Below is a small trained network, with its code and all its weights. Each question gives an input and a target symbol and asks what happens when units are switched off, that is, made to give their printed mean instead of their output.

import numpy as np


def w(rows, s, z=0):
    codes = np.array(rows[::2]) - 128.0
    scale = np.full(codes.shape[1], s)
    scale[-1] = z or s
    return codes * scale


def norm(h):
    return h / np.sqrt((h * h).mean(-1, keepdims=True) + 1e-5)


def f(y):
    return np.maximum(y, 0)


def softmax(a):
    e = np.exp(a - a.max(-1, keepdims=True))
    return e / e.sum(-1, keepdims=True)


def log_softmax(a):
    a = a - a.max(-1, keepdims=True)
    return a - np.log(np.exp(a).sum(-1, keepdims=True))


def net(x, mask):
    ids = ['ΛΣΦΩαβτ'.index(c) for c in x.split()]
    T = len(ids)
    res = E[ids] + P[:T]
    u = 0
    for l in range(2):
        q, k, v = (norm(res) @ M[l].T for M in (Q, K, V))
        z = softmax(np.where(np.tri(T) > 0, q @ k.T / 2**0.5, -1e9)) @ v
        res = res + np.where(mask[u], z, O[l][:, -1]) @ O[l][:, :-1]
        u += 1
        y = f(norm(res) @ A[l][:, :-1].T + A[l][:, -1])
        res = res + np.where(mask[u : u + 4], y, B[l][:, -1]) @ B[l][:, :-1]
        u += 4
    return log_softmax(norm(res)[-1] @ U[:, :-1].T + U[:, -1])


Q, K, V, O, A, B = {}, {}, {}, {}, {}, {}
E = w([
[143,123,69,103,101,152,209,194,84],'Λ',
[100,111,121,123,143,126,50,47,78],'Σ',
[115,102,114,172,183,135,123,128,77],'Φ',
[31,144,125,153,95,140,90,89,95],'Ω',
[116,190,169,105,201,144,125,117,80],'α',
[133,120,153,93,189,147,61,73,163],'β',
[175,106,126,168,66,43,81,180,254],'τ',
],0.0018)
P = w([
[224,120,184,99,107,175,191,112,95],'0',
[115,121,162,127,89,235,81,86,20],'1',
[50,1,165,61,74,105,90,159,117],'2',
[156,119,185,119,146,136,185,148,147],'3',
[161,129,115,139,180,157,39,109,68],'4',
[50,65,111,59,85,94,75,209,190],'5',
[147,109,176,126,140,90,177,149,144],'6',
[139,149,120,172,216,109,30,79,102],'7',
],0.0018)
Q[0] = w([
[93,146,100,100,194,131,254,130,114],'0.h1',
[139,126,33,133,82,104,193,220,138],'0.h1',
],0.0058)
K[0] = w([
[111,149,88,96,167,191,182,162,44],'0.h1',
[115,113,3,119,30,135,167,208,116],'0.h1',
],0.0053)
V[0] = w([
[182,91,129,70,28,158,222,209,162],'0.h1',
[162,186,106,144,126,5,34,102,217],'0.h1',
],0.0018)
O[0] = w([
[92,203,177,123,239,42,193,4,167,254],'0.h1',
[119,155,93,89,141,244,233,137,31,128],'0.h1',
],0.0019,0.0015)
A[0] = w([
[18,174,209,180,42,112,110,54,125,117],'0.n1',
[126,125,188,122,96,69,151,149,236,80],'0.n2',
[124,93,74,135,108,250,59,136,88,145],'0.n3',
[73,104,71,24,116,102,208,146,105,2],'0.n4',
],0.0024,0.00072)
B[0] = w([
[248,147,95,90,217,83,149,136,72,187],'0.n1',
[97,109,31,118,80,187,121,186,32,255],'0.n2',
[85,197,86,99,98,114,242,77,85,200],'0.n3',
[119,79,137,140,205,142,4,49,136,162],'0.n4',
],0.0022,0.0024)
Q[1] = w([
[80,96,113,105,158,69,67,113,127],'1.h1',
[70,77,83,108,103,92,141,254,134],'1.h1',
],0.0068)
K[1] = w([
[151,234,11,253,91,171,134,198,184],'1.h1',
[58,153,63,117,148,137,44,159,212],'1.h1',
],0.0044)
V[1] = w([
[214,116,157,175,2,93,143,142,173],'1.h1',
[182,184,186,92,23,119,94,162,160],'1.h1',
],0.0028)
O[1] = w([
[82,146,58,201,150,134,179,210,157,248],'1.h1',
[96,157,116,113,147,144,169,254,130,188],'1.h1',
],0.0031,0.0011)
A[1] = w([
[151,221,251,177,164,69,141,102,86,5],'1.n1',
[122,233,137,229,196,143,187,173,158,29],'1.n2',
[102,144,117,78,20,232,216,98,28,1],'1.n3',
[13,113,172,67,130,124,49,180,113,202],'1.n4',
],0.0022,0.00058)
B[1] = w([
[38,149,74,141,30,110,69,180,158,180],'1.n1',
[120,75,203,101,97,115,39,28,143,252],'1.n2',
[4,79,129,179,112,253,95,56,135,201],'1.n3',
[216,167,127,139,90,144,223,173,184,236],'1.n4',
],0.0024,0.0016)
U = w([
[54,127,99,155,81,234,141,67,64,192],'Λ',
[238,197,49,124,153,122,100,121,33,139],'Σ',
[136,73,148,220,162,82,25,82,201,110],'Φ',
[124,141,158,104,110,53,223,32,179,70],'Ω',
[192,94,196,46,180,196,134,124,169,43],'α',
[77,165,240,62,80,118,86,144,158,4],'β',
[90,110,64,133,131,125,196,254,169,255],'τ',
],0.0046,0.0012)

Each question gives the input, a string of symbols that net reads in full, and the target symbol t.
The units are the heads (2 rows each of Q, K, V and O) and the neurons (one row each of A and B). Each row of codes is followed by its name. A weight is (code - 128) times the scale printed after its matrix; where a second scale follows, it is the last column's (O, A, B and U).
mask holds one flag per unit, layer by layer, with each layer's heads first. A switched-off unit (its flag False) gives its mean, the last column of its rows in O or B, instead of its output. The means were averaged over made-up inputs and are rounded, as every weight is.
A unit's drop is (log p(t) with every unit on - log p(t) with that unit switched off) / (log p(t) with every unit on - log p(t) with every unit switched off).
The circuit of an input: a set's keep is (log p(t) with only the set's units on - log p(t) with every unit switched off) / (log p(t) with every unit on - log p(t) with every unit switched off). Starting from all 10 units, units are removed one at a time, each time the one whose removal leaves the highest keep (on an exact tie, the one counted first), for as long as the keep stays at least 0.8.
units of the circuit, in order: the units of the circuit, biggest drop first
unit that matters most: the unit with the biggest drop
top k neurons: the k neurons with the biggest drops, biggest first
k most important neurons of layer l: the k neurons of layer l with the biggest drops, biggest first
input Ω τ α Σ α τ α Λ, target Λ: most important neuron of layer 1	[1.n3]
input τ τ τ Σ τ Λ Λ Λ, target Φ: top 3 neurons	[0.n2 1.n2 0.n3]
input τ Φ Φ τ τ τ Φ Λ, target Λ: top 4 neurons	[0.n3 1.n3 0.n1 0.n4]
input Λ Λ τ Λ τ τ α, target β: top 2 neurons	[1.n1 1.n2]
input τ Λ β Λ τ Σ, target τ: 3 most important neurons of layer 0	[0.n2 0.n4 0.n1]
input τ Λ β τ β τ τ α, target Λ: top 3 neurons	[0.n3 1.n3 0.n1]
input τ Φ Ω, target τ: top 3 neurons	[0.n2 0.n1 1.n4]
input α Σ Φ Ω τ, target Λ: top 3 neurons	[0.n3 1.n3 0.n1]
input τ Λ Λ α Λ, target Φ: top 2 neurons	[0.n2 0.n3]
input α τ Φ Φ β, target Λ: units of the circuit, in order	[0.n3 0.h1 1.n3]
input τ τ Ω, target τ: top 2 neurons	[0.n2 1.n4]
input τ τ τ α, target β: units of the circuit, in order	[1.n2 1.n1 0.h1]
input Φ τ Λ β τ, target Σ: top 3 neurons	[0.n2 0.n3 1.n2]
input Λ τ Φ, target τ: unit that matters most	1.h1
input τ Λ α, target τ: units of the circuit, in order	[1.h1 1.n4]
input Ω Ω Λ τ τ, target Σ: 2 most important neurons of layer 0	[0.n2 0.n1]
input α Ω τ Λ, target Ω: 2 most important neurons of layer 0	[0.n1 0.n2]
input α α τ τ β, target Λ: 2 most important neurons of layer 0	[0.n3 0.n1]
input Φ Λ Λ τ Ω τ Σ α, target Λ: 2 most important neurons of layer 1	[1.n3 1.n1]
input α τ α, target τ: units of the circuit, in order	[1.h1]
input Λ τ Σ, target τ: 2 most important neurons of layer 1	[1.n4 1.n2]
input Φ τ Φ, target τ: top 3 neurons	[1.n4 0.n2 1.n2]
